[ -66 -392  189 -599  -79 -187  510   31  393  165  -79 -735   73 -284
  195   28  -61  103  -79   76 -223   91  669  559 -261  631   60  527
 -244 -385  -48  -47 -241  -38 -123  100  420 -193  -17   81  440  321] : Pigi
[-235 -279  130  -42  170  592  454 -347 -102 -183  146  -56  542  111
  246 -129 -306  213 -358   70 -287  590  250  619 -119  453 -341  243
 -368  438   60  152  469 -185 -167  141  100 -316 -522  523 -183  258] : zal
[-225 -148  108  -14  142  753  511 -284 -173 -347  343 -242  565  -23
  184 -196 -359  154 -462  120 -119  573  201  666 -106  401 -501  165
 -369  503    2   91  345 -180  -59  242  140 -141 -746  374 -297  164] : vipal
[ -25 -412   61 -459  151 -113  438 -260  315  140  -94 -419  -28 -179
  348   17 -124  222 -145  157 -218  201  557  546 -233  567  144  599
 -141 -363   87   35 -265 -130  -35   31  356 -292  169  208  502   85] : lis
[ 141 -356   22 -586  -96 -354  158  -10  194 -235  284   76  105 -457
  -27 -388  -43 -217 -193  530  697  417  251  332 -206  122  -63  538
  443  -52 -195   37  -57   33  222 -279  219 -173  343 -118  407   94] : nezu
[  56 -458   58 -552 -268 -771  383 -102  142 -255  283 -336  218 -460
   10 -503   -1 -100   16  389  607  416  566  661 -281  329 -375  481
  251 -146 -346   42 -190  112  159 -254  307  -96  213   -8  440   88] : vuv
[-198 -252  125  -33  199  716  375 -296   -4 -137  151   30  566  132
  254 -138 -328  243 -376   64 -355  621  248  467  -97  377 -306  267
 -294  536   69  237  512 -165 -254  160   64 -448 -524  494 -122  229] : zal
[-218 -173  105   24  164  773  445 -267 -168 -280  382  -62  568   82
  262 -147 -374  160 -492   91   23  623   69  638 -121  388 -471  273
 -365  472   -1  138  324 -181  -93  218  112  -91 -899  442 -299  113] : Vikol
[-195 -221  208  -55  108  787  584 -286 -199 -318  318 -154  639    2
  200 -171 -332  238 -417  156   61  508  186  567  -85  213 -547  160
 -446  490   56  134  416 -192 -264  223  127 -103 -785  451 -280   57] : zal
[  69 -364  158 -380 -111 -506  344   32  162 -240  336 -164  170 -518
   -5 -344 -161  -74 -145  437  549  480  366  515 -124  277 -215  408
  158   40 -186   70   28   13  165 -198  239 -168  234 -147  335   37] : zal
[-270 -286  233    0  122  608  368 -275 -226 -214  186 -197  632  -55
  174 -210 -383  131 -398  247  -79  631  116  579  -14  398 -700  227
 -333  569  -17  207  465 -117 -344  274  100 -229 -667  345 -289  205] : vuv
[-313 -360   85   42  217  821  466 -282 -111 -340  183  191  451  111
  385  -77 -342  113 -448  147 -147  635  145  494  -34  339 -196  345
 -316  506   65  218  498  -89 -326  144   66 -348 -664  471 -202   40] : mak
[  96 -364  179 -458  -20 -487  389  -37  113 -206  281 -189  195 -583
   -2 -264 -156  -19 -140  494  579  483  357  434 -106  207 -277  372
   81   60 -113  107   39  -79  142 -217  330 -112  286 -173  420   56] : zal
[-332 -343  159  -93  280  680  503 -405 -188 -266  118  170  402  139
  502 -112 -281  148 -411  202 -233  631  189  485 -169  343 -308  369
 -233  480   79  294  361 -100 -328  224  148 -310 -587  603  -23  107] : vipal
[  45 -417  194 -533 -233 -554  591  -99   22 -200  403   47  194 -425
  182 -179   74 -152  -79  438  539  513  424  102 -247  155  -13  266
   40    6  140  222 -122   26  228 -359  453  -44  237 -138  613  -15] : Lasa
[  53 -450   73 -543 -369 -712  495 -122   43 -194  298 -357  245 -490
  110 -415   -8 -198  -80  395  712  440  532  618 -208  374 -390  374
   94 -162 -244   33 -233   77  119 -202  389  -88  206  -65  450   40] : zal
[ -10 -406  153 -573 -109 -119  383 -170  383  125 -112 -559  166 -336
  184  -75  -79  187 -170  177 -234  130  680  562 -251  543  229  619
 -105 -341  -33  -52 -118    1  -40   38  315 -334  124   81  393  203] : mak
[ -23 -353  189 -659 -107 -130  362  -37  319  320  -64 -796  219 -320
   88  -60 -133  150 -128  116 -277   57  641  574 -334  540  -38  526
 -210 -365 -130  -46 -211  -56 -151  178  372 -210  -61   41  317  374] : kibad
[-374 -376  135    3  211  758  433 -319 -136 -334  197  168  543  136
  417 -133 -339  135 -378  118 -248  719  143  445  -57  349 -243  383
 -253  544  105  263  514  -99 -275  127   91 -305 -665  448 -199  124] : diviv
[ -31 -325   70 -641  115 -151  346  -74  361  258  -72 -640    5 -197
  207   25 -212  210 -175  143 -314   48  554  551 -380  496  -84  493
 -122 -400 -137    2 -321 -124 -180  189  332 -169   -9  158  422  335] : fopi
[  62 -416   70 -440 -153 -492  369  -39  150 -305  307   -9   66 -423
   95 -351  -48 -241 -137  506  623  448  403  356 -132  271  -62  530
  330  -70  -92   29  -99   63  237 -295  257 -175  410 -141  424   37] : lis
[ 145 -460   75 -553 -155 -488  223   20  178 -191  269  -35  182 -542
  -21 -318  -90 -180 -211  540  583  380  319  350 -244  218 -144  425
  282  -21 -176  -31   82   54  294 -317  255 -167  260 -228  395  185] : Vikol
[  86 -428   90 -673 -208 -604  409  -40  169 -194  289 -288  217 -517
   50 -442    7 -151  -29  413  629  477  512  525 -242  263 -348  410
  224  -52 -267   86 -160   39  139 -241  363 -166  207  -38  538  134] : vuv
[  30 -422  164 -598 -230 -649  474    4  158 -169  347 -173  181 -501
   71 -300   20 -151  -48  372  614  541  450  335 -198  358 -265  436
  163   -6  -71  192 -183   10  289 -353  366 -191  261 -185  533  174] : vuv
[-359 -405   94  -68  310  758  470 -373 -197 -369  185  156  478  140
  416 -152 -312   88 -410  234 -116  673  120  488  -87  293 -359  439
 -239  478   52  303  414 -118 -309  173  109 -211 -652  492 -130   81] : fopi
[-301 -347   90   17  277  777  390 -307 -131 -356  139  174  459  153
  381  -86 -294  140 -425  106 -286  696  148  485  -92  379 -178  266
 -259  539  125  206  498  -52 -239  147  120 -310 -656  490 -172  101] : nezu
[  27 -542  103 -541 -340 -735  437  -38  -35 -194  293 -303  311 -478
   40 -483   13 -209   -1  422  690  440  584  560 -151  319 -545  355
  155 -101 -261  100 -106  166  -44 -229  339 -222  154 -119  383   93] : vipal
[  60 -367  197 -589 -324 -624  589  -90  -21 -242  344 -122  257 -464
   69 -308  114 -119   22  430  579  401  473  270 -281  147 -113  315
  111  -21  -31  148 -146   26  166 -283  431  -10  297  -79  501   60] : kibad
[ 106 -415    5 -616 -124 -410  175  -44  141 -240  326  -19  131 -466
  -11 -374  -40 -260 -157  512  581  415  340  313 -213  183  -71  480
  359  -76 -171   30  -27   56  296 -279  277 -111  337 -203  382  176] : Vikol
[ -83 -477  129 -679   20 -217  338  -11  386  190  -11 -801  119 -199
  129  -34  -60  150  -52   46 -220  124  618  636 -290  657  -82  466
 -234 -355 -157   -1 -185   -7 -257  189  400 -170 -103  184  467  387] : diviv
[  89 -352  215 -410 -131 -670  424  -57   77 -233  296 -238  221 -564
    1 -319 -132   14 -117  450  476  444  479  489 -129  245 -256  320
  112    8 -126   60   60   22  193 -194  315  -24  264 -181  350   32] : zal
[ -70 -374  116 -652  -32 -224  223  -29  261  152 -114 -644  142 -305
  101  -60  -85  145 -118  217   70  133  534  672 -208  524 -207  505
  -30 -318 -132   14 -156   23 -303  172  321 -261  -28  163  398  291] : mak
[-206 -190  150  -41  258  637  382 -378 -143 -292  386 -153  535    6
  239 -163 -382  204 -506  119  -92  574  129  756 -139  377 -461  211
 -407  526   43  175  405 -269   -1  203  119  -83 -827  483 -233  219] : Pigi
[ 114 -461   76 -403  -10 -468  303  -97   84 -333  396  164  -10 -384
   89 -269  -83 -153 -192  581  671  414  303  293 -174  101   35  340
  273  -49  -79   42   32   95  235 -318  287 -106  260  -57  539 -173] : fopi
[  36 -497   83 -580 -260 -653  427  -98   55 -217  319 -175  194 -413
  108 -454   30 -248  -61  421  647  484  526  501 -213  281 -323  435
  210  -69 -226  129 -170  147   41 -224  337 -155  223  -37  500   60] : Lasa
[  81 -432   51 -583 -377 -709  340  -90  -12 -223  234 -440  285 -520
  -56 -469   13 -135    1  385  704  417  522  613 -215  307 -444  366
  239  -80 -303   44 -147   84   11 -188  312  -42  251  -69  417  112] : Lasa
[  71 -439   84 -591 -273 -664  458  -44   58 -197  306 -375  200 -511
   64 -438   11 -213  -19  399  598  450  579  600 -262  314 -411  354
  124 -142 -241   70 -263   83  136 -243  387  -98  179  -80  492   99] : Pigi
[  53 -431  162 -591 -215 -579  648 -132   86 -202  345   18  143 -443
  239 -262  129 -243 -141  430  614  532  456  311 -230  280  -37  453
   82  -56   12  169 -255   47  307 -364  472 -200  289  -83  650   30] : mak
[-260 -221  191 -131  182  704  490 -292 -173 -274  339 -167  589  -11
  238 -140 -324  145 -475  172   20  539  186  667 -151  308 -446  212
 -420  459   18  117  385 -189 -241  273  191  -65 -797  501 -217  193] : Lasa
[  84 -463   78 -549 -340 -665  453  -75  119 -230  304 -253  187 -429
   80 -461    3 -178  -33  423  678  439  523  584 -261  311 -212  481
  209 -127 -258   38 -197   97  125 -249  314 -149  232  -12  508   33] : lis
[ -59 -474  226 -605 -200 -187  454   -9  304  156 -151 -805  199 -318
  157  -36  -80  138  -57   45 -167  156  609  651 -261  693  -27  564
 -267 -348  -96  -65 -146  -29 -175   81  405 -153  -60   64  384  362] : Pigi
[  77 -444  228 -494  -10 -598  382  -86  159 -176  314  -43  142 -515
  139 -253 -136  -44 -161  513  477  505  389  383 -197  253 -122  394
  132   44  -82  128   43  -31  174 -217  292 -101  284 -112  540   57] : zal
[-232 -227  184   -5  142  583  338 -156 -199 -205  161 -296  702 -100
   64 -188 -396  169 -370  170 -148  631  164  584   73  415 -818  121
 -355  623  -28  198  602 -102 -340  262   75 -296 -729  203 -338  250] : Vikol
[-112 -433  148 -628  -71 -182  425  -42  279  149  -85 -832  197 -273
  131  -22  -43  118    3  108 -200  152  663  625 -279  714  -99  416
 -246 -338  -88  -69 -195   -9 -115  152  453 -160  -56  106  384  372] : vipal
[  81 -498  114 -608 -106 -455  355  -90  188 -219  226   55   61 -476
  145 -341  -43 -182 -144  616  673  432  341  352 -257  182  -29  616
  331  -58 -108   59  -62  -43  189 -300  261 -228  414  -37  546  103] : fopi
[-132 -422  109 -627   75 -257  348   25  249  113  -94 -711  124 -301
  109  -22 -159  184 -110  185  123  104  549  763 -197  565 -394  487
  -77 -354 -175  -24 -143  -13 -332  166  312 -198  -75  191  383  284] : kibad
[-233  -98  202  -70   32  636  520 -266 -196 -256  277 -382  639  -81
  131 -225 -410  156 -480  140  -10  509  249  813 -106  415 -650  200
 -423  454  -96   52  348 -155 -188  330  130  -73 -811  393 -387  219] : nezu
[ 124 -495  119 -580 -367 -666  341  -42  145 -211  242 -340  283 -533
  -46 -521    8 -155   10  412  594  442  555  577 -213  260 -301  446
  240  -53 -326   45  -60  136    8 -274  266 -296  254  -64  494   71] : kibad
[  79 -412   51 -563 -271 -664  326 -110   77 -115  238 -302  163 -394
    9 -530   -4 -169   33  438  613  397  467  570 -207  251 -441  432
  228 -143 -350   71 -245  116    1 -155  318 -213  262   -5  367   46] : diviv
[  41 -425   -1 -568 -179 -595  401 -144  -79 -277  355 -287  180 -372
   61 -461   51 -171   25  424  712  492  509  556 -237  235 -380  369
  231 -140 -236  153 -313  110   64 -176  383   -8  161   55  493   -9] : nezu
[ 126 -353  129 -526 -211 -466  260   -5  130 -141  185 -240  210 -592
  -27 -337  -97 -116 -199  500  614  509  335  471 -192  238 -209  427
  163   57 -162   64   38    2   42 -193  321 -246  264 -195  468   63] : Lasa
[ -36 -368  128 -567  -92 -138  429 -153  302   63  -14 -660  196 -374
  203 -100  -76  155 -143  125  -75  203  643  673 -232  584   91  574
 -144 -326   -7  -23 -196  -56  -22   49  383 -223   36   93  459  154] : Lasa
[-220 -328  111  -42  360  776  334 -422  -96 -226  238  173  492  186
  317 -122 -307  177 -456  165 -274  702   99  432 -103  382 -182  362
 -240  547  132  265  489 -201 -178  164   65 -254 -522  547  -59  215] : Lasa
[-242 -230  134   -6  113  656  451 -329 -166 -289  278 -217  605   -9
  187 -158 -359  209 -504  138  -15  606  172  680  -43  417 -578  170
 -414  542   33  172  475 -182 -183  246  123 -179 -759  408 -296  131] : fopi
[-163 -271  198   95  151  569  429 -345  -99 -130  175   61  555  140
  255 -112 -364  194 -426   58 -347  573  214  571  -54  462 -264  244
 -406  470   55  144  500 -126 -157  118   35 -349 -584  435 -236  158] : zal
[ 130 -421   86 -503    5 -501  240  -89  168 -264  306  -42  130 -455
    0 -376  -94 -123 -144  460  514  484  357  424 -147  272 -140  430
  317  -15 -203   13  -32   41  301 -279  250  -92  333 -127  355  118] : nezu
[-221 -283  128   44  143  710  368 -344  -16 -205  206  108  504  147
  277 -130 -327  177 -340   31 -320  638  185  479  -64  436 -178  298
 -323  495  132  205  521 -183 -107   75   22 -369 -521  479 -200  171] : zal
[ -50 -415  151 -681   26 -130  405 -127  269  126   44 -732  172 -281
  180  -77  -48  126  -85  155 -220  140  625  528 -368  549   -1  509
 -169 -357  -58  -26 -266  -28  -19  168  441   78 -103   89  458  298] : Lasa
[   8 -370   95 -701 -311 -702  579   85   45 -190  357 -473  315 -575
   13 -331   85 -220  -28  313  675  480  614  489 -171  384 -513  292
   33  -52 -129  158 -260   18  109 -236  484 -122  178 -248  470  267] : lis
[  73 -374   71 -503 -112 -421  272   -7  143 -259  294   23   89 -439
  -11 -353  -20 -278 -121  536  703  425  340  336 -116  264 -104  449
  325  -12 -140   -1  -27   88  258 -274  245 -219  333 -179  367   40] : nezu
[  23 -437  158 -643 -219 -701  467   52   59 -173  301 -274  259 -545
   53 -326   74 -196  -88  426  622  485  494  437 -245  321 -415  343
  127   28 -145  162 -133   66   72 -237  423 -216  200 -151  533  222] : kibad
[-212 -262  229  -27   74  606  448 -261 -203 -204  214 -176  663  -72
  189 -185 -373  146 -421  192  -34  646  128  627   -4  398 -670  158
 -446  586   -9  212  541 -115 -310  214  130 -327 -752  358 -187  141] : Vikol
[  71 -380  123 -557 -308 -643  525   -9   52 -215  212 -246  235 -554
   56 -301   60 -216  -58  410  623  504  447  474 -209  369 -293  393
  120  -56  -86   66 -214   40  268 -353  391 -157  281 -192  463  126] : kibad
[ -84 -329  105 -629  -74 -174  328    7  240  125 -163 -591   94 -288
  159  -13 -119  119 -109  201   45  108  508  579 -248  542 -180  571
   31 -340 -149  -41 -236    2 -258  140  279 -230   -6  121  387  282] : Vikol
[ 108 -495   -1 -619 -281 -563  415  -45   46 -186  277 -210  204 -446
   18 -482   88 -253    1  472  799  448  441  498 -250  239 -377  464
  222 -141 -256   62 -268   89   80 -270  358 -157  216  -71  495   28] : lis
[-374 -412  145   -7  261  807  464 -370 -133 -368  172  280  463  116
  533  -79 -316  133 -447  229 -205  695  152  418 -143  319 -182  381
 -249  556  147  304  489  -86 -311  165  131 -333 -645  571  -71   74] : vipal
[  34 -359  113 -496 -298 -622  535  -48   29 -212  326 -229  278 -434
   94 -359   35 -159  -49  305  565  576  482  425 -184  399 -275  384
  122  -33  -68  138 -203   21  300 -322  403 -141  249 -167  385  145] : nezu
[ 140 -293  193 -383 -107 -466  304   -1    3 -214  309  -62  171 -529
   11 -233 -128   -1 -119  518  594  442  332  254 -143   59 -180  218
  155   63   -1  104  150   26   74 -229  329  -58  208 -206  477 -135] : mak
[ -40 -384  154 -694  -78 -124  337 -123  293  133  -97 -714  184 -310
  170  -95  -74  143  -91  116 -213  166  614  557 -293  628  -11  575
  -49 -281 -132  -47 -214  -47  -55  169  369  -68  -21   80  383  369] : fopi
[ -51 -384   88 -584  -10 -142  243 -116  320  111 -131 -531   78 -260
  154  -65 -131  224 -202  173  -96   77  550  650 -315  465   78  644
   41 -376 -111  -70 -161  -41 -176  109  284 -255   73  203  327  278] : vuv
[ 153 -426   35 -481   40 -464  139 -102  213 -324  343   63   14 -422
   32 -333  -83 -145 -276  556  661  405  285  433 -200  198  -22  527
  393  -24 -173   48   -8   24  274 -293  200 -140  346  -35  528   61] : Pigi
[  57 -459   22 -586 -334 -725  305  -85    3 -216  248 -227  146 -457
   27 -478   78 -298  -22  487  848  414  424  519 -193  284 -441  473
  306 -128 -286   92 -221  124   35 -227  316 -122  254  -99  482   33] : Pigi
[-231 -383  225  -41  175  628  389 -266 -215 -220  112 -109  598  -62
  224 -140 -378  185 -373  270 -139  600  132  502  -35  266 -609  177
 -309  630  112  248  615 -122 -377  243   96 -211 -620  370 -177  178] : kibad
[-205 -235  297 -172   20  439  521 -340 -220 -168  150 -291  715 -120
  135 -286 -245  286 -244  256 -117  548  286  536  -46  269 -657  193
 -295  603   91  235  542 -198 -353  310  157 -209 -528  400 -139  252] : lis
[  47 -409   85 -669 -253 -702  405  -43   57 -218  348 -442  268 -454
   -5 -542   45 -167   17  348  679  435  561  643 -202  314 -624  373
  191 -116 -345   95 -274  114   41 -139  393  -55  111  -53  400  181] : Pigi
[ -61 -306   94 -610 -115 -297  274  -32  262   88 -177 -724  125 -339
   57  -94 -119  205  -63  134   -3   94  585  715 -240  603 -232  540
   85 -385 -192 -103 -191  -11 -173  123  264 -160   80  119  311  318] : vipal
[  58 -458   69 -614 -292 -693  354  -54   50 -203  275 -337  224 -499
   13 -454    4 -196  -35  394  698  428  518  576 -228  318 -388  433
  274  -90 -303   65 -176  102   79 -221  314  -99  244  -71  483  126] : Lasa
[  48 -490  126 -511 -401 -710  468    0   81 -177  298 -372  287 -529
   -3 -418  -27 -229  -18  384  666  407  557  555 -141  372 -420  395
  119 -153 -271   31 -167  111  151 -280  309  -95  160 -184  303   86] : fopi
[ -17 -474  212 -504  -65 -131  381 -147  361  105 -109 -521  108 -360
  266  -28 -140  186 -200  209 -103  196  558  574 -194  534  142  606
 -110 -262   12    7  -38  -23 -135   47  306 -387   90  149  522  112] : Vikol
[-182 -307  181  -42  159  581  410 -279 -186 -195  172 -160  645 -129
  141 -145 -356  281 -380  241  -79  637  150  535  -33  304 -632  141
 -342  624   72  231  598 -185 -275  178  114 -260 -648  355 -116  178] : mak
[ -30 -398  159 -565 -117 -180  335 -138  342  180  -42 -744  198 -285
   80 -108  -78  212  -72  141 -205  146  660  593 -286  628   61  570
 -154 -369  -90  -44 -155  -50  -64  107  350 -233   64  108  340  300] : vipal
[-289 -362   22   47  424  777  415 -359 -196 -340  225  341  293  212
  476  -78 -360  128 -478  204 -170  634  111  469 -143  253 -206  391
 -222  454   51  299  360  -73 -269  125   80 -295 -693  579  -86  -39] : kibad
[  13 -309  132 -535 -269 -621  476  -21   87 -245  453 -261  280 -414
   59 -335   41 -149  -24  266  540  532  519  412 -187  377 -263  297
  111   -1  -64  176 -203   31  263 -285  393 -121  190 -126  461  149] : lis
[ -56 -400  163 -570  -44 -114  475 -135  323  106  -51 -549  166 -335
  234  -61  -81  169 -181  123 -202  191  697  553 -220  566  122  572
 -120 -363   14   -9 -166  -10  -42   40  361 -271   66   93  402  188] : nezu
[-179 -264  144   44   31  741  499 -315  -69 -194  185    4  560  172
  259 -165 -356  219 -290   -6 -294  571  242  502  -63  368 -243  204
 -399  481   76  170  568 -143 -236   89   54 -375 -590  509 -184   66] : kibad
[ -79 -437  149 -654  -74 -120  401  -75  303  121  -20 -748  198 -313
  212  -71  -98  132  -90  103 -166  157  600  576 -293  636  -49  549
 -155 -339 -105  -30 -238  -59  -99  153  407  -41  -68  102  383  360] : lis
[  51 -401  180 -686 -399 -663  419    1  131 -158  320 -186  236 -521
    3 -388   92 -224  -49  387  624  466  453  349 -197  333 -193  444
  214    1  -98  173 -122   29  199 -291  337 -254  361 -206  493  233] : fopi
[ -65 -435  132 -544  -42 -154  437 -108  252  201  -95 -740  129 -277
  183   23 -108  146 -127  134 -145   86  582  630 -256  599  -26  522
 -271 -368  -79  -65 -210  -65 -219  170  431 -172  -28  123  391  280] : mak
[  40 -413  176 -513 -300 -712  602 -119   99 -251  383 -159  263 -470
  134 -331   53 -167  -87  365  569  506  552  398 -203  332 -169  419
   66  -79  -45  123 -191   12  326 -380  405 -149  335 -138  451  127] : zal
[-352 -359   67  -56  162  793  502 -399 -150 -335   84  155  438  198
  460 -141 -277  112 -408  162 -261  637  246  497 -145  322  -63  451
 -215  457  109  210  424  -85 -364  192   98 -364 -523  576 -107   97] : Lasa
